Here is a tiny trained network, its code and every weight. The questions are about switching its units off for an input and a class, where a switched-off unit gives its printed mean instead of its output.

import numpy as np


def w(rows, s, z=0):
    codes = np.array(rows[::2]) - 128.0
    scale = np.full(codes.shape[1], s)
    scale[-1] = z or s
    return codes * scale


def norm(h):
    return h / np.sqrt((h * h).mean(-1, keepdims=True) + 1e-5)


def f(y):
    return np.maximum(y, 0)


def log_softmax(a):
    a = a - a.max(-1, keepdims=True)
    return a - np.log(np.exp(a).sum(-1, keepdims=True))


def net(x, mask):
    res = np.array(x, float).reshape(1, 2) / 4 @ E
    u = 0
    for l in range(3):
        y = f(norm(res) @ A[l][:, :-1].T + A[l][:, -1])
        res = res + np.where(mask[u : u + 6], y, B[l][:, -1]) @ B[l][:, :-1]
        u += 6
    return log_softmax(norm(res)[-1] @ U[:, :-1].T + U[:, -1])


A, B = {}, {}
E = w([
[122,54,130,117,232,32,124,128,89],'x0',
[146,132,9,111,218,180,128,109,112],'x1',
],0.012)
A[0] = w([
[132,131,88,119,221,132,133,136,118,18],'L0N1',
[122,151,35,128,154,210,127,131,133,59],'L0N2',
[133,147,149,132,7,193,136,121,122,134],'L0N3',
[129,120,138,125,176,93,132,135,138,72],'L0N4',
[116,145,123,129,100,138,124,136,132,82],'L0N5',
[125,100,58,140,203,113,128,116,125,2],'L0N6',
],0.019,0.0045)
B[0] = w([
[98,154,93,105,196,88,66,155,233,215],'L0N1',
[222,105,68,176,46,152,215,16,3,254],'L0N2',
[93,168,142,97,158,129,97,193,209,254],'L0N3',
[100,63,175,169,115,115,117,109,105,171],'L0N4',
[96,96,130,177,155,174,71,155,134,154],'L0N5',
[80,188,156,51,228,118,89,203,157,220],'L0N6',
],0.016,0.018)
A[1] = w([
[82,107,133,169,113,210,117,103,123,100],'L1N1',
[104,123,127,120,114,120,135,158,189,4],'L1N2',
[108,59,207,174,106,108,127,111,71,157],'L1N3',
[82,199,188,100,32,181,98,186,243,120],'L1N4',
[153,90,159,155,6,148,190,48,51,33],'L1N5',
[117,158,170,168,64,185,90,119,133,25],'L1N6',
],0.023,0.0037)
B[1] = w([
[130,165,152,89,109,84,117,141,111,139],'L1N1',
[150,132,124,151,137,171,138,124,88,171],'L1N2',
[120,129,116,99,37,121,141,104,172,172],'L1N3',
[186,135,118,191,218,75,251,182,171,251],'L1N4',
[143,123,163,184,65,197,66,166,120,191],'L1N5',
[112,158,87,120,165,98,153,121,123,150],'L1N6',
],0.026,0.029)
A[2] = w([
[115,127,159,119,54,146,96,197,141,185],'L2N1',
[59,62,196,173,148,108,148,104,127,160],'L2N2',
[79,115,91,38,126,119,144,81,103,156],'L2N3',
[20,54,194,79,208,74,81,187,177,3],'L2N4',
[72,88,174,92,46,152,85,126,168,101],'L2N5',
[65,29,222,132,250,71,86,203,186,75],'L2N6',
],0.017,0.0024)
B[2] = w([
[144,114,87,106,134,126,121,40,122,180],'L2N1',
[223,196,7,91,108,183,102,112,216,141],'L2N2',
[117,46,184,65,100,147,149,77,72,152],'L2N3',
[76,192,163,128,57,120,33,191,165,199],'L2N4',
[101,52,147,157,182,18,183,99,198,180],'L2N5',
[56,172,171,108,73,113,38,173,82,252],'L2N6',
],0.018,0.019)
U = w([
[146,173,123,176,182,83,230,194,173,175],'0',
[84,69,145,116,8,63,151,66,212,154],'1',
[143,152,57,42,183,138,134,57,57,126],'2',
[45,21,155,115,125,198,148,159,86,1],'3',
[81,119,166,126,130,142,144,113,97,66],'4',
[21,191,159,56,130,77,35,180,142,175],'5',
[191,141,97,192,12,223,118,99,71,143],'6',
],0.013,0.0086)

Each question gives the input, the list of numbers given to net, and the class t.
The units are the neurons (one row each of A and B). Each row of codes is followed by its name. A weight is (code - 128) times the scale printed after its matrix; where a second scale follows, it is the last column's (A, B and U).
mask holds one flag per neuron, layer by layer. A switched-off neuron (its flag False) gives its mean, the last column of its row in B, instead of its output. The means were averaged over made-up inputs and are rounded, as every weight is.
A unit's drop is (log p(t) with every unit on - log p(t) with that unit switched off) / (log p(t) with every unit on - log p(t) with every unit switched off).
The circuit of an input: a set's keep is (log p(t) with only the set's units on - log p(t) with every unit switched off) / (log p(t) with every unit on - log p(t) with every unit switched off). Starting from the 12 units with the biggest drops (on a tie, the unit counted first), units are removed one at a time, each time the one whose removal leaves the highest keep (on an exact tie, the one counted first), for as long as the keep stays at least 0.8.
circuit, biggest first: the units of the circuit, biggest drop first
most important unit: the unit with the biggest drop
top k neurons: the k neurons with the biggest drops, biggest first
k most important neurons of layer l: the k neurons of layer l with the biggest drops, biggest first
drop of u: that unit's drop, to one decimal
input [2,5], class 5: circuit, biggest first	L1N4
input [5,-2], class 1: top 4 neurons	L0N3, L0N4, L1N3, L0N1
input [0,1], class 2: top 3 neurons	L0N2, L0N6, L0N1
input [3,-6], class 1: 3 most important neurons of layer 0	L0N3, L0N1, L0N6
input [2,6], class 5: top 2 neurons	L0N6, L0N1
input [2,4], class 5: top 3 neurons	L0N6, L0N1, L1N4
input [4,-2], class 1: top 2 neurons	L0N3, L1N3
input [2,-1], class 1: circuit, biggest first	L0N4, L0N1, L1N3
input [2,7], class 2: top 3 neurons	L0N2, L0N3, L1N4
input [5,-7], class 1: top 2 neurons	L0N3, L0N2
input [-2,7], class 6: top 3 neurons	L0N2, L0N3, L1N4
input [4,-3], class 1: 2 most important neurons of layer 0	L0N3, L0N2
input [0,8], class 2: top 4 neurons	L0N2, L0N6, L1N4, L0N1
input [8,-4], class 1: 2 most important neurons of layer 1	L1N3, L1N4
input [8,-6], class 1: most important unit	L0N2
input [-3,3], class 6: drop of L2N5	0.0
input [-2,1], class 6: drop of L0N2	1.2
input [-1,7], class 2: drop of L0N1	0.7
input [-6,5], class 6: drop of L0N2	1.1
